Below are the code and all the weights of a small trained network. Each question names an input and a target symbol and asks about switching units off, where a switched-off unit gives its printed mean instead of its output.

import numpy as np


def w(rows, s, z=0):
    codes = np.array(rows[::2]) - 128.0
    scale = np.full(codes.shape[1], s)
    scale[-1] = z or s
    return codes * scale


def norm(h):
    return h / np.sqrt((h * h).mean(-1, keepdims=True) + 1e-5)


def f(y):
    return y / 2 * (1 + np.tanh(0.7978845608 * (y + 0.044715 * y**3)))


def softmax(a):
    e = np.exp(a - a.max(-1, keepdims=True))
    return e / e.sum(-1, keepdims=True)


def log_softmax(a):
    a = a - a.max(-1, keepdims=True)
    return a - np.log(np.exp(a).sum(-1, keepdims=True))


def net(x, mask):
    ids = ['Ωζλξτφ'.index(c) for c in x.split()]
    T = len(ids)
    res = E[ids] + P[:T]
    u = 0
    for l in range(3):
        r = norm(res)
        for j in range(2):
            rows = slice(3 * j, 3 * j + 3)
            q, k, v = (r @ M[l][rows].T for M in (Q, K, V))
            z = softmax(np.where(np.tri(T) > 0, q @ k.T / 3**0.5, -1e9)) @ v
            o = O[l][rows]
            res = res + np.where(mask[u + j], z, o[:, -1]) @ o[:, :-1]
        u += 2
        y = f(norm(res) @ A[l][:, :-1].T + A[l][:, -1])
        res = res + np.where(mask[u : u + 4], y, B[l][:, -1]) @ B[l][:, :-1]
        u += 4
    return log_softmax(norm(res)[-1] @ U[:, :-1].T + U[:, -1])


Q, K, V, O, A, B = {}, {}, {}, {}, {}, {}
E = w([
[31,175,123,157,109,104,85,121,139],'Ω',
[112,152,114,155,197,58,171,87,143],'ζ',
[138,54,85,79,27,97,171,43,113],'λ',
[193,74,139,139,47,96,167,193,59],'ξ',
[162,78,43,209,74,162,206,101,141],'τ',
[130,117,159,155,158,211,176,135,8],'φ',
],0.018)
P = w([
[254,204,94,144,238,139,24,131,135],'0',
[56,128,188,192,72,179,211,180,222],'1',
[68,142,151,172,68,169,153,171,182],'2',
[93,142,141,157,93,168,164,164,154],'3',
[92,152,126,160,88,155,175,144,109],'4',
[100,151,130,157,89,159,162,135,111],'5',
[95,145,120,155,115,137,169,140,99],'6',
[96,144,127,160,111,140,155,138,97],'7',
[85,139,128,149,135,131,166,144,95],'8',
[93,145,119,161,107,139,152,140,82],'9',
[104,146,120,135,124,138,184,141,59],'10',
[102,141,118,141,100,154,152,155,77],'11',
[86,140,116,140,126,136,156,159,73],'12',
[89,143,123,142,117,144,163,168,48],'13',
],0.0078)
Q[0] = w([
[153,113,155,88,96,68,130,176,110],'0.h0',
[123,37,87,151,56,158,146,162,48],'0.h0',
[123,156,115,90,62,13,135,154,175],'0.h0',
[189,161,169,34,126,114,120,4,168],'0.h1',
[139,107,99,82,129,127,95,2,129],'0.h1',
[154,76,134,64,124,112,35,109,140],'0.h1',
],0.008)
K[0] = w([
[143,144,105,154,107,34,46,135,108],'0.h0',
[202,91,72,32,108,161,8,83,126],'0.h0',
[184,115,86,169,204,138,49,137,78],'0.h0',
[14,172,206,81,88,142,254,139,166],'0.h1',
[81,51,124,103,66,138,224,140,139],'0.h1',
[5,138,119,137,136,109,222,130,65],'0.h1',
],0.0074)
V[0] = w([
[140,188,8,85,67,182,129,128,189],'0.h0',
[255,187,36,123,191,168,88,236,226],'0.h0',
[123,110,113,164,140,100,177,41,117],'0.h0',
[123,137,166,225,172,140,102,179,177],'0.h1',
[102,103,154,143,142,112,151,179,147],'0.h1',
[144,136,57,39,127,90,92,70,86],'0.h1',
],0.0068)
O[0] = w([
[67,79,151,160,157,86,109,108,90,140],'0.h0',
[113,158,207,132,150,89,192,60,123,96],'0.h0',
[138,186,55,50,145,99,90,140,100,191],'0.h0',
[117,115,135,148,152,82,254,184,149,1],'0.h1',
[189,89,151,74,185,151,168,92,238,66],'0.h1',
[148,94,78,121,156,31,69,123,68,214],'0.h1',
],0.0084,0.0035)
A[0] = w([
[175,98,43,128,254,74,60,71,136,247],'0.n0',
[174,137,174,70,56,79,120,91,35,159],'0.n1',
[157,100,163,160,99,103,222,63,221,135],'0.n2',
[54,174,59,110,187,183,33,127,119,252],'0.n3',
],0.0078,0.0025)
B[0] = w([
[175,122,71,66,88,215,70,163,93,158],'0.n0',
[104,80,136,152,222,104,88,182,254,245],'0.n1',
[177,165,72,100,87,126,205,178,52,163],'0.n2',
[153,71,179,26,69,98,171,147,168,178],'0.n3',
],0.0089,0.011)
Q[1] = w([
[121,73,103,98,82,173,106,151,150],'1.h0',
[135,51,94,51,39,84,148,189,111],'1.h0',
[102,85,129,116,126,148,2,188,153],'1.h0',
[38,84,123,134,141,124,17,101,86],'1.h1',
[119,73,71,112,10,87,91,180,150],'1.h1',
[125,195,202,201,86,176,171,86,148],'1.h1',
],0.0097)
K[1] = w([
[129,84,136,90,188,110,20,187,164],'1.h0',
[132,184,103,202,214,86,6,79,130],'1.h0',
[120,72,147,88,174,160,32,62,142],'1.h0',
[100,71,164,72,112,145,169,127,147],'1.h1',
[161,98,137,160,126,86,173,99,255],'1.h1',
[135,141,142,116,86,226,140,101,80],'1.h1',
],0.0092)
V[1] = w([
[153,17,209,111,153,196,145,206,89],'1.h0',
[67,212,244,81,145,30,187,179,102],'1.h0',
[147,88,202,114,151,72,2,52,165],'1.h0',
[233,132,129,98,38,115,59,157,184],'1.h1',
[147,132,48,240,6,215,57,102,51],'1.h1',
[189,100,149,129,237,95,120,77,29],'1.h1',
],0.0051)
O[1] = w([
[54,105,121,126,123,50,175,45,95,246],'1.h0',
[187,95,157,84,109,145,58,95,86,66],'1.h0',
[92,92,153,255,167,87,145,138,204,196],'1.h0',
[168,137,69,104,185,56,193,144,104,254],'1.h1',
[106,32,89,102,125,121,146,82,89,16],'1.h1',
[99,61,109,145,31,117,105,188,142,91],'1.h1',
],0.0091,0.0038)
A[1] = w([
[68,109,103,194,216,254,124,181,6,8],'1.n0',
[132,164,206,56,136,104,73,104,180,79],'1.n1',
[179,128,110,188,53,181,64,123,123,206],'1.n2',
[151,172,68,250,114,144,36,179,61,90],'1.n3',
],0.0056,0.0012)
B[1] = w([
[56,14,198,78,104,160,114,152,254,236],'1.n0',
[48,227,133,116,84,22,90,201,119,88],'1.n1',
[55,201,184,29,123,94,155,55,36,133],'1.n2',
[186,196,188,75,86,73,204,127,110,254],'1.n3',
],0.0083,0.0015)
Q[2] = w([
[109,93,102,83,79,98,79,154,166],'2.h0',
[136,105,69,71,69,48,171,184,174],'2.h0',
[152,35,84,133,92,32,153,253,117],'2.h0',
[144,160,121,132,95,113,108,120,120],'2.h1',
[177,165,110,85,37,75,107,118,101],'2.h1',
[94,186,122,144,136,142,133,120,88],'2.h1',
],0.015)
K[2] = w([
[101,96,86,86,107,150,110,83,183],'2.h0',
[135,114,49,122,141,54,71,67,243],'2.h0',
[145,7,71,129,134,62,111,101,201],'2.h0',
[124,101,85,141,114,147,137,100,151],'2.h1',
[139,91,52,82,121,67,114,80,181],'2.h1',
[79,183,107,95,93,132,160,118,84],'2.h1',
],0.013)
V[2] = w([
[50,160,114,99,168,136,50,115,186],'2.h0',
[165,133,89,99,213,140,58,70,119],'2.h0',
[92,92,181,213,84,189,254,85,153],'2.h0',
[227,38,157,55,120,80,46,96,124],'2.h1',
[190,104,175,139,124,150,76,65,58],'2.h1',
[207,167,98,78,118,180,174,103,178],'2.h1',
],0.0074)
O[2] = w([
[146,146,178,57,51,173,158,88,121,69],'2.h0',
[163,107,64,110,67,201,157,72,74,86],'2.h0',
[99,155,159,200,174,144,211,170,113,149],'2.h0',
[100,116,190,252,138,181,106,146,162,252],'2.h1',
[100,56,178,105,104,131,162,114,142,17],'2.h1',
[205,110,175,105,198,183,125,143,47,101],'2.h1',
],0.011,0.0043)
A[2] = w([
[164,71,98,112,82,95,193,82,68,253],'2.n0',
[100,222,168,215,255,122,148,196,135,224],'2.n1',
[72,96,185,160,130,118,205,74,162,71],'2.n2',
[95,214,214,74,60,83,106,118,182,43],'2.n3',
],0.0092,0.0021)
B[2] = w([
[61,132,92,170,251,148,130,53,100,155],'2.n0',
[188,116,102,147,160,15,124,205,148,249],'2.n1',
[138,80,112,24,79,193,11,116,144,154],'2.n2',
[110,110,147,89,107,90,233,78,65,132],'2.n3',
],0.011,0.014)
U = w([
[91,69,193,117,135,254,99,181,129,221],'Ω',
[214,189,95,3,165,195,56,146,136,102],'ζ',
[103,52,42,80,118,103,20,51,187,8],'λ',
[136,141,117,141,208,86,90,219,158,157],'ξ',
[106,123,165,23,108,75,160,69,116,110],'τ',
[90,119,81,141,231,186,166,66,84,179],'φ',
],0.0056,0.0018)

Each question gives the input, a string of symbols that net reads in full, and the target symbol t.
The units are the heads (3 rows each of Q, K, V and O) and the neurons (one row each of A and B). Each row of codes is followed by its name. A weight is (code - 128) times the scale printed after its matrix; where a second scale follows, it is the last column's (O, A, B and U).
mask holds one flag per unit, layer by layer, with each layer's heads first. A switched-off unit (its flag False) gives its mean, the last column of its rows in O or B, instead of its output. The means were averaged over made-up inputs and are rounded, as every weight is.
A unit's drop is (log p(t) with every unit on - log p(t) with that unit switched off) / (log p(t) with every unit on - log p(t) with every unit switched off).
The circuit of an input: a set's keep is (log p(t) with only the set's units on - log p(t) with every unit switched off) / (log p(t) with every unit on - log p(t) with every unit switched off). Starting from the 12 units with the biggest drops (on a tie, the unit counted first), units are removed one at a time, each time the one whose removal leaves the highest keep (on an exact tie, the one counted first), for as long as the keep stays at least 0.8.
units of the circuit, in order: the units of the circuit, biggest drop first
top k neurons: the k neurons with the biggest drops, biggest first
k most important neurons of layer l: the k neurons of layer l with the biggest drops, biggest first
input Ω ζ Ω Ω λ Ω, target Ω: top 2 neurons -> (0.n1, 0.n3)
input φ λ ξ ξ ξ φ ξ Ω, target φ: top 3 neurons -> (0.n1, 0.n2, 0.n3)
input τ ξ λ ξ ξ φ φ, target τ: top neuron -> (1.n0)
input φ τ τ ξ τ φ ξ Ω, target τ: 2 most important neurons of layer 0 -> (0.n3, 0.n2)
input τ ξ ξ ξ λ Ω ξ φ, target τ: top 2 neurons -> (0.n1, 1.n0)
input ξ λ λ τ τ, target φ: units of the circuit, in order -> (0.n1, 2.n0, 2.n1)
input λ λ ξ λ ξ ξ λ ξ λ ξ φ, target λ: units of the circuit, in order -> (2.h0, 0.h1)
input φ λ ζ ξ ξ φ, target φ: 2 most important neurons of layer 0 -> (0.n1, 0.n2)
input ζ λ φ, target ζ: units of the circuit, in order -> (0.h0, 0.n1, 2.h0, 1.h1)
input λ τ Ω ξ, target λ: units of the circuit, in order -> (2.h0, 0.n1, 0.h1)
input φ ξ Ω ξ λ ξ ξ ξ ξ Ω ζ, target φ: top 3 neurons -> (0.n1, 0.n3, 2.n0)
input τ λ λ λ, target τ: top 4 neurons -> (2.n3, 0.n0, 1.n1, 0.n1)
input Ω φ λ ξ τ λ λ λ Ω ζ ξ ξ λ ξ, target Ω: 3 most important neurons of layer 0 -> (0.n1, 0.n0, 0.n2)
input φ λ Ω λ τ ξ ξ φ ξ ξ λ, target φ: units of the circuit, in order -> (2.n0)
input φ λ φ, target φ: top 3 neurons -> (0.n2, 0.n1, 2.n0)
input Ω τ λ ξ ξ λ ξ λ φ τ, target Ω: top 4 neurons -> (0.n3, 0.n1, 0.n2, 1.n0)
input ζ ξ λ ξ, target ζ: 2 most important neurons of layer 0 -> (0.n1, 0.n0)
input Ω ξ ξ λ, target Ω: top 3 neurons -> (0.n1, 0.n2, 2.n1)
input λ ξ λ τ ζ, target ζ: top 2 neurons -> (0.n0, 2.n1)
input τ φ λ ξ ξ ξ ξ φ τ φ ξ Ω, target τ: top neuron -> (0.n1)
input τ λ τ, target τ: top 2 neurons -> (0.n1, 1.n1)
input τ λ ξ τ ξ, target τ: top 2 neurons -> (0.n1, 2.n3)
input τ ξ ξ ξ λ ζ φ ξ φ τ λ λ ξ, target τ: top 3 neurons -> (2.n3, 1.n3, 0.n0)
input λ ξ λ λ ξ ξ ξ ξ τ Ω, target λ: top 2 neurons -> (0.n3, 0.n0)
input τ λ τ Ω φ ξ ξ λ λ ξ λ λ, target τ: 2 most important neurons of layer 0 -> (0.n0, 0.n2)
input φ τ φ ξ ζ ζ, target φ: 2 most important neurons of layer 0 -> (0.n1, 0.n0)
input Ω φ φ λ, target Ω: 2 most important neurons of layer 0 -> (0.n1, 0.n2)
input ζ ξ ξ Ω φ ζ τ λ ξ ζ ζ λ λ, target ζ: most important neuron of layer 1 -> (1.n0)
input τ ξ λ ξ ξ ξ λ λ τ, target τ: 2 most important neurons of layer 2 -> (2.n3, 2.n1)
input φ ξ λ φ ξ Ω, target φ: 3 most important neurons of layer 0 -> (0.n1, 0.n3, 0.n2)
